Here are made-up elements, facts about them, and rows of numbers that follow some of those facts. Name the element behind each unnamed row.

Facts:
μ: uses; Ω: sits directly inside; λ: points at
nefe μ stuto; nefe μ batrugel; bikle μ fotrek; graran μ vupas; graran μ sebris; graran μ nerezal
graran μ niro; stekli μ vamopu; nimem μ sedim; nimem μ madagros; nimem μ busus; nimem μ flivastak
nimem μ pladir; zezun μ sakel; zezun μ neplo; zezun μ bruskas; bretra μ maplan; bretra μ skebo
bretra μ stoklun; platru μ nuplam; platru μ greplido; platru μ stufum; platru μ tebron; muklol μ skebo
muklol μ zopu; pluskil μ fotrek; pluskil μ drimor; pluskil μ skebo; pluskil μ riko; pluskil μ brobaplor
teflovil μ fotrek; teflovil μ modra; teflovil μ sastal; teflovil μ drobrin; zimem μ drimor; zimem μ dratreflal
bitrik μ memis; bitrik μ batrugel; trovum μ dakes; nazu μ dratreflal; razu μ noflis; razu μ maplan
razu μ vupas; razu μ satrek; sovos μ plosur; sovos μ busus; pladan μ sedim; pladan μ skenol
pladan μ dritru; flagrol μ sedim; flagrol μ staplu; flagrol μ pliner; flagrol μ nerezal; flagrol μ zopu
skinakom μ kleleflum; skinakom μ fotrek; skinakom μ zopu; pluvoskur μ berun; zivem μ bregro; zivem μ trila
zivem μ drobrin; nivo μ testos; nivo μ brevak; nivo μ memis; nivo μ vamopu; nivo μ niro
muflun μ skenol; muflun μ zulor; duplok μ dratreflal; duplok μ greden; broras μ tupakla; loful μ fotrek
klele μ draflaklem; klele μ todor; vugrage μ nitrus; vugrage μ stufum; rekan μ plosur; rekan μ klipos
rekan μ flaflik; rekan μ zopu; kuvim μ sastal; gropo μ vapo; drakor μ notrir; drakor μ klute
drakor μ bruguk; vumidru μ bregon; vumidru μ notram; tebro μ selor; tebro μ vimak; tebro μ drimor
tebro μ busus; tebro μ pladir; fugron μ fotrek; fugron μ suflem; nuli μ notrir; nuli μ testos
nuli μ kluvur; dubik μ neplo; dubik μ teven; vedrik μ plugem; vedrik μ bruskas; vedrik μ nerezal
vedrik μ zopu; greskik μ toruk; greskik μ greden; greskik μ zopu; deklok μ trila; satru μ skenol
satru μ suflem; rastil μ sastal; dregomun μ voklol; dregomun μ vimak; dregomun μ stoklun; pipu μ stufum
platron μ vupas; kuvi μ subran; pesar μ drimor; stubrel μ dakes; bredras μ grolofle; fledro μ bugrok
fledro μ batrugel; flitarel μ nerezal; flitarel μ bugrok; flitarel μ drodra; dero μ noflis; dero μ testos
dero μ modra; zopu Ω vimak; nefe Ω stoklun; memis Ω platron; satrek Ω stoklun; flagrok Ω dratreflal
bikle Ω sovos; graran Ω nimem; bekun Ω tebro; sastal Ω trovum; tupakla Ω stoklun; stekli Ω gropo
drodra Ω platru; nimem Ω stuto; bruskas Ω sebris; bruguk Ω staplu; klivel Ω fesal; zezun Ω rekan
dibi Ω riko; bretra Ω greplido; klazu Ω getebro; draflaklem Ω vapo; nerezal Ω vapo; toruk Ω vimak
zulor Ω sebris; platru Ω platron; muklol Ω greplido; pluskil Ω platron; trila Ω fugron; plugem Ω fledro
staplu Ω pliner; flaflik Ω fugron; teflovil Ω stuto; brobaplor Ω brevak; noflis Ω trovum; skirem Ω fugron
skostovak Ω brevak; dakes Ω sovos; zimem Ω brevak; fliner Ω todor; bregro Ω sebris; flofis Ω neplo
bitrik Ω stoklun; neplo Ω platron; stufum Ω trovum; flivastak Ω dratreflal; nazu Ω vimak; modra Ω nitrus
kligal Ω pladir; razu Ω fugron; sovos Ω pliner; pladan Ω dratreflal; sedim Ω dratreflal; testos Ω neplo
flagrol Ω riko; skinakom Ω stubrel; kluvur Ω pliner; pluvoskur Ω greskik; zivem Ω pluskil; dratreflal Ω vapo
nivo Ω riko; drobrin Ω rekan; skebo Ω neplo; muflun Ω greplido; graflir Ω vamopu; klipos Ω pluskil
selor Ω getebro; duplok Ω vimak; trume Ω todor; broras Ω kuvi; skenol Ω getebro; loful Ω riko
plavul Ω pluskil; pladir Ω todor; flupom Ω kuvi; vamopu Ω tebro; klele Ω fesal; bregon Ω staplu
teven Ω nitrus; vugrage Ω todor; rekan Ω pliner; greden Ω getebro; kuvim Ω fesal; brodril Ω getebro
drimor Ω fugron; drakor Ω stuto; suflem Ω vapo; vumidru Ω brevak; voklol Ω fesal; bugrok Ω greplido
notram Ω gropo; fugron Ω vapo; subran Ω nimem; riko Ω brevak; dritru Ω rekan; stoklun Ω vapo
plidro Ω pluskil; klute Ω kuvi; poklon Ω trovum; berun Ω nimem; nuli Ω greskik; greplido Ω vapo
kapa Ω stubrel; sebris Ω pliner; luskas Ω rekan; tebron Ω platru; fotrek Ω sebris; plosur Ω tebro
dubik Ω riko; vedrik Ω trovum; batrugel Ω pluskil; greskik Ω stuto; deklok Ω fesal; vupas Ω sovos
getebro Ω stuto; satru Ω neplo; notrir Ω staplu; fesal Ω pliner; nitrus Ω vapo; tasuk Ω stubrel
sakel Ω rekan; niro Ω vamopu; kabun Ω staplu; bukluzon Ω todor; kleleflum Ω nitrus; rastil Ω vimak
maplan Ω pladir; nuplam Ω nitrus; madagros Ω greskik; dregomun Ω tebro; pipu Ω fledro; vimak Ω platron
kuvi Ω vapo; pesar Ω neplo; stubrel Ω tebro; bredras Ω dratreflal; fledro Ω pliner; busus Ω stoklun
flitarel Ω gropo; grolofle Ω nimem; dero Ω nimem; zopu λ kabun; memis λ stufum; satrek λ bretra
flagrok λ kuvi; bikle λ deklok; bekun λ vamopu; sastal λ trovum; stekli λ loful; bruskas λ klazu
bruguk λ kapa; klivel λ razu; nerezal λ bruguk; toruk λ pluvoskur; pluskil λ bugrok; staplu λ greplido
flaflik λ poklon; brobaplor λ suflem; noflis λ brodril; skostovak λ gropo; dakes λ modra; fliner λ klute
bregro λ flofis; flofis λ tasuk; bitrik λ sovos; trovum λ madagros; nazu λ platron; kligal λ skenol
sovos λ maplan; pladan λ muflun; flagrol λ nefe; todor λ stoklun; kluvur λ greskik; nivo λ stubrel
graflir λ pladir; klipos λ teven; duplok λ brobaplor; trume λ drobrin; skenol λ draflaklem; plavul λ satru
vamopu λ berun; bregon λ bitrik; teven λ bredras; vugrage λ bikle; greden λ plosur; kuvim λ kligal
gropo λ pliner; suflem λ noflis; voklol λ sedim; notram λ pladan; tebro λ nerezal; fugron λ luskas
subran λ drimor; riko λ duplok; dritru λ dero; stoklun λ stekli; klute λ zimem; greplido λ plugem
kapa λ bregon; sebris λ trume; fotrek λ plavul; dubik λ skinakom; batrugel λ bregro; vupas λ toruk
getebro λ muklol; satru λ getebro; fesal λ grolofle; nitrus λ dratreflal; tasuk λ dibi; sakel λ bekun
kabun λ sebris; bukluzon λ nazu; maplan λ selor; madagros λ dubik; pipu λ graran; vimak λ klele
kuvi λ nuplam; pesar λ skebo; fledro λ trila; busus λ todor; grolofle λ vumidru; dero λ flivastak

Named rows:
kluvur: [ 12 -16  14   5  -6 -11  21   1 -13   3   9 -14   9   8 -12 -18   2 -12
   3 -10  -1   4  16  -2  23  -8 -12   9   6  -2   2  -1  11  20   3  -1
  -5  -5  -2]
klele: [ 33 -26  17  13  -8  -3  17  -2  -5 -10   1   2   6  15 -10   0  12  15
 -13 -10  -8 -24  12   9  14  -7 -19   0  16   9  -9   9  -2  26   0  10
  -5 -12 -22]
fesal: [ 32  -5  15   1 -11  -7  12   3  -7  -2  -1  42   4  18 -16  -9   4 -20
   0  -7  12 -27   9   4   7  -5  -6   4  26 -10   2   6  -4  17   3  -5
  -5 -12  -5]
voklol: [ 24 -25  22   1  -4 -16  30   3 -26   6  -6  -8   4   3 -15  12   5  -3
 -15 -11 -12   3  13  -6  12  -3 -16   4  15   9  -4   6   5   5  -1 -20
   0 -10 -10]
dubik: [-15  32   1  24   1  -4  -6  -9  -5   7  20 -18   2  15  15 -12  15  40
 -16   4  28 -25   6  16  23  12  -4   5  -1 -36 -13  -1  14  -2 -67 -18
 -10  -4  -4]
teven: [ -1   7  10  -6  -1   4  -7  -3   4 -13   8  18  18  11  -1 -11  21  -3
  29   9 -41  37  -4  -9   7  14  -4  13   4 -19 -15   5  22 -14 -17 -30
 -18   4  11]
modra: [ -2   6  12 -15  -1  -5   4  -4  -8 -11  11  -5  23   2  -2 -14   6  -2
  54   6 -26  46   1 -17  18  -9  -8  19  -5 -23 -13   7   7   4 -18 -18
 -19   9  24]
skirem: [ 11   6  17  -3   1   4  -1  -6   5  -8   4   8  15  13  -1  -3  18   4
  31  10 -32  36  -1  -9   5   4  -7  14   0 -17 -23  10  15  -6  -2 -28
 -18   6  12]
trume: [  1   9   7  10  -1  -4  -3  -5  -5  10   0   4   2  12   2  -5   6  -6
   5   4   9  -5   8   5  14   7  -4   9   4 -14  -1   3   7   3 -23 -13
  -9  -4   7]
testos: [-23   9   2   8   6  -7   6  -9 -10  11 -27 -42   4 -12  -9 -57   2 -24
  25  -1  11  36  19  -3   7  27   8  16 -21 -13  40  -2  11  12  18  22
  -5   7  14]
pesar: [  3  16   9   7   9  -7  10 -17  -9  14 -51 -29  -8 -14  -3 -21   9  13
   8   7   6   3   9   9 -16  38   7   6 -16  -2  16  16 -13   2  10  13
  -5   3   0]
drodra: [-27  12  -2   9   3  -2  -3  -7   2   4 -25 -19   3  -5  -9 -53  15 -15
   6   3   0  13   9   4  -7  41  14   7 -12  -9  35   2  15 -11   2   9
  -7   5   0]
platru: [ 29  23   8  18  -1   9 -15 -15  16   1 -39  49  -9  16  -3 -23  13  -8
  14   8  30 -18  10  21  -9  29   4   9   7 -12  14   9 -12  34  21  20
 -10  -5  -8]
muflun: [ 12   9  16  -3   3   5   0 -10   8 -14   4  14  12  15   2  -2  21  22
  30  11 -34  20  -3  -2   0   8  -7  10   1 -18 -29  16   6 -11 -11 -19
 -21   6   3]
bretra: [ 16  12  22  -5   5   1  17 -13   9  -4   6  -5  10   8   0   1  12  25
  34   8 -23  24   1  -7  -4  -3  -2  10  -7 -24 -40  23  -1 -17  14 -14
 -22  12  13]
bregon: [ 21 -27  14   4  -9 -10  15   4 -16  -4   0   4   9   9 -12   0   9  -7
 -11 -10 -15   0  11   2  20  -2 -18   4  17   7   4   0   7  17 -10  -7
  -1 -12 -13]
pladan: [  8  12  17  -3   2   5   3 -11  13 -11   5  17  11  13   1  -2  23  26
  23  11 -37  16  -6  -2  -8  11  -1   6   2 -18 -34  21   6 -27  -2 -22
 -22   7   2]
luskas: [ 24 -27  15   7  -7  -9  15   3 -12  -6   3   3  10   9 -11   1   9   6
  -9 -11 -10 -13  11   4  15  -5 -17   2  15   7  -1   4   6  22  -8   0
  -3 -10 -17]
getebro: [  0   4  -1   7  -4   1 -25  -1  12  17   3  40  -4  14  -4  18 -15 -48
  10  11   2 -27   8  -3   1 -15   1   6  12  11   3   9  -5 -17  -3   4
 -15  -6  22]
sovos: [ 35   3  20   3  -7  -9  23  -1  -4   3  -7  45  -4  16 -16   1   6  -3
 -12  -5   9 -41   7   5 -10  -3   1  -2  27 -11 -14  18 -12  -7  16 -14
  -4  -8  -9]

Which element is each row?
No name comes twice in this set of rows, the named rows included.
[  3   8  14  -1   0   1  -4  -5  -2  -2   0  13  13  10   0  -5  15  -7
  25   8 -27  34   0  -8  11  13  -9  14   4 -13 -12   4  16  -4 -16 -27
 -14   2  12] -> draflaklem
[  4  10  22   2   5   4  16 -13  17  -7  18  -9  14  14  -2 -14  13  22
  41   5 -20  23   6  -4   0 -10   1  11 -10 -28 -39  20   4 -12  26  -4
 -23  14  12] -> razu
[ -2   9   6   8  -1  -5  -7  -2  -9   9  -2   4   4   9  -1  -7   6  -9
   4   5   5   8   7   0  14  11  -7  11   5 -10   4   0  10   4 -21 -15
  -9  -6   5] -> notram
[ 23 -16  11  -5  -7 -14  22   0 -13 -14   2  -5  12   1 -10   5   4  26
   2 -11  -6 -34   7   7  11 -13 -17  -1   9  -3  -2  16 -22  23 -30  19
  -5  -8 -12] -> bikle
[-13   8  12  -5   0   2   2  -1   8  -9  18   8  20  12  -5 -31  21 -13
  26   6 -41  44  -1 -14   7  13   3  13   2 -22 -11   4  32 -31  -7 -34
 -19  11  12] -> bugrok
[  3  23  12  12   4 -10   7 -12 -14  19  -2 -23  -5   6   9  10   4  35
  -9   5  19 -22   6   6   8   7  -5   5  -2 -22 -23  11  -4  -9 -39 -24
  -9  -3   2] -> zimem
[  1  26   6  10   0  -3   5 -10   9   8 -14  20  -2   8 -11 -45   3 -18
  15   2  33 -11  13   6 -10  11  19   8   0 -29  12  11  -5   4  28  17
 -11   4   9] -> platron
[  2   9  19  -9   3  -2  10  -6  -7   2  -4   6  11   5  -2   2  18  -1
  19  11 -45  42  -5 -17  -3  20  -1  12   5 -14 -27  11  22 -34  -1 -54
 -15   6  14] -> flivastak
[ 28   5  12   2 -11  -7  20  -1   5  -7   1  42   1  18 -16 -12   8   8
 -12  -7   5 -52   4  11 -12  -6   3  -5  24 -14 -11  21 -16  -3  -1   5
  -9  -7 -13] -> rekan
[ -2  -2  -3   6   2  -2 -14  -9   9   7   8 -20   4   2   5  23 -14   8
  23   8   1 -36   6   8  10 -32  -9   4 -12   9  -7  18 -29  10 -27  41
 -19   0  14] -> teflovil
[ -5  11   2   9  -4   0 -15   1   9  19   9  38   1  17  -7  -7  -9 -53
   8   8  11 -13   8  -5   6  -8   7   9  12  -5   8   3   7 -12   5  -5
 -13  -5  21] -> stuto
[  0 -23  14   0  -7 -16  27   8 -19   0  16 -17  13   5 -17 -20   4 -19
  -5 -15 -11   5  15 -10  20  -8  -8   5  10  -3   8   2  17  -1   0  -8
  -2  -3  -3] -> vupas
[-15   8   7   4   1 -11   9  -2 -16  13  11 -21   9   0  -3 -19  -5 -15
  15  -1  13  14  12  -7  17  -9   1  14  -3 -18   5   0  10   0 -14  -9
 -10   2  20] -> noflis
[-29 -14  -1  21   4   6 -16  -6  32  21  30 -20  -3  13   0  11 -12 -19
  -2   6 -16 -32  12   3   2 -28   7  -3 -13  19  -9  17   2 -41   5  31
 -21   2  15] -> graran

Now the same elements, written a new way:
Known rows:
deklok: [ 10  -3  14  -4  -9  28   2 -19  12   6  -4 -13]
razu: [  8 -23   6  16  10  13 -25  -9  12   6   2  13]
selor: [ -5 -14  41  -4  -9  17  11 -44  25   4  26  21]
muflun: [ 11 -35   0  -9  35  22 -19 -14  19  16 -14  10]
flofis: [  3 -48  11   3 -13  29  -9 -26  21   6 -22 -12]
kleleflum: [  3 -27  -6   4  48  11 -12  -3  24  22   7  13]
tebron: [ 28 -37  -1  -5 -22  40  -7 -17  15   5 -13 -12]
sovos: [  5  21  10 -44 -11  23   5 -37  10   5   7  -7]
flagrol: [  2 -20  27 -24  -5 -26  -9 -19  24  -2   8  16]
fotrek: [ -5   2  11  -3  13  25  27 -19  17  12  14   7]
bruskas: [12 -3 17 -7 17  8 -2 -5 18  3  3 11]
zulor: [ 12  -6  20 -14   8  29  10 -18  14   6  -5   8]
nefe: [ 20 -29   5  14  17  14 -30  -2  17  11 -11   8]
skinakom: [ -2 -24  31 -20  19  19  19 -24   9  13  26   1]
teflovil: [  1 -31  25  -3  -5  24  -3 -40  21  17  17   4]
getebro: [ 22  -2  15 -31 -13  28 -15 -48  24  17  30  -9]
trume: [ 10 -15  17   0  -3  17  -1 -17  18   5   5  -6]
vugrage: [ 30 -16   4 -11 -19  29 -10 -16   8   4  -2 -11]
noflis: [  1  -8  28  15 -12  16   7 -23  13   6  26  11]
nitrus: [ 39   0 -46 -17  22  36 -35  -5  10  23   3 -18]

Rows to name:
No name comes twice in this set of rows, the named rows included.
[ 13 -29  27 -13  15  -1 -11 -17  19   9   1  12] -> vedrik
[ -1 -24   3   9  15   9 -20 -14  15   9   5   9] -> bretra
[ 36 -11   2  -6 -12  32   1 -10  11   6   9  -6] -> stufum
[ -4 -11  34 -10  16  16  27 -21  15   7  20  12] -> plosur
[ 12  -8  18  -7 -17 -21 -29  -7  28   0   4 -11] -> dubik
[  0 -39  21  26 -24  33   7 -28  19   7  -3   3] -> testos
[  8 -29  30 -16  17  25  13 -39  27  16  15  30] -> skenol
[ 40   4   4 -15 -20  35  -6 -12   3  -1  -6 -12] -> pipu
[ 27  -2 -33  -6  30  27 -35  -5  20  24   1 -16] -> vapo
[  0 -61  12 -17  -4  31   2 -36  22  13 -26   0] -> satru
[ -3  23  -4 -32 -30 -15  -2 -32  25  11  35 -21] -> riko

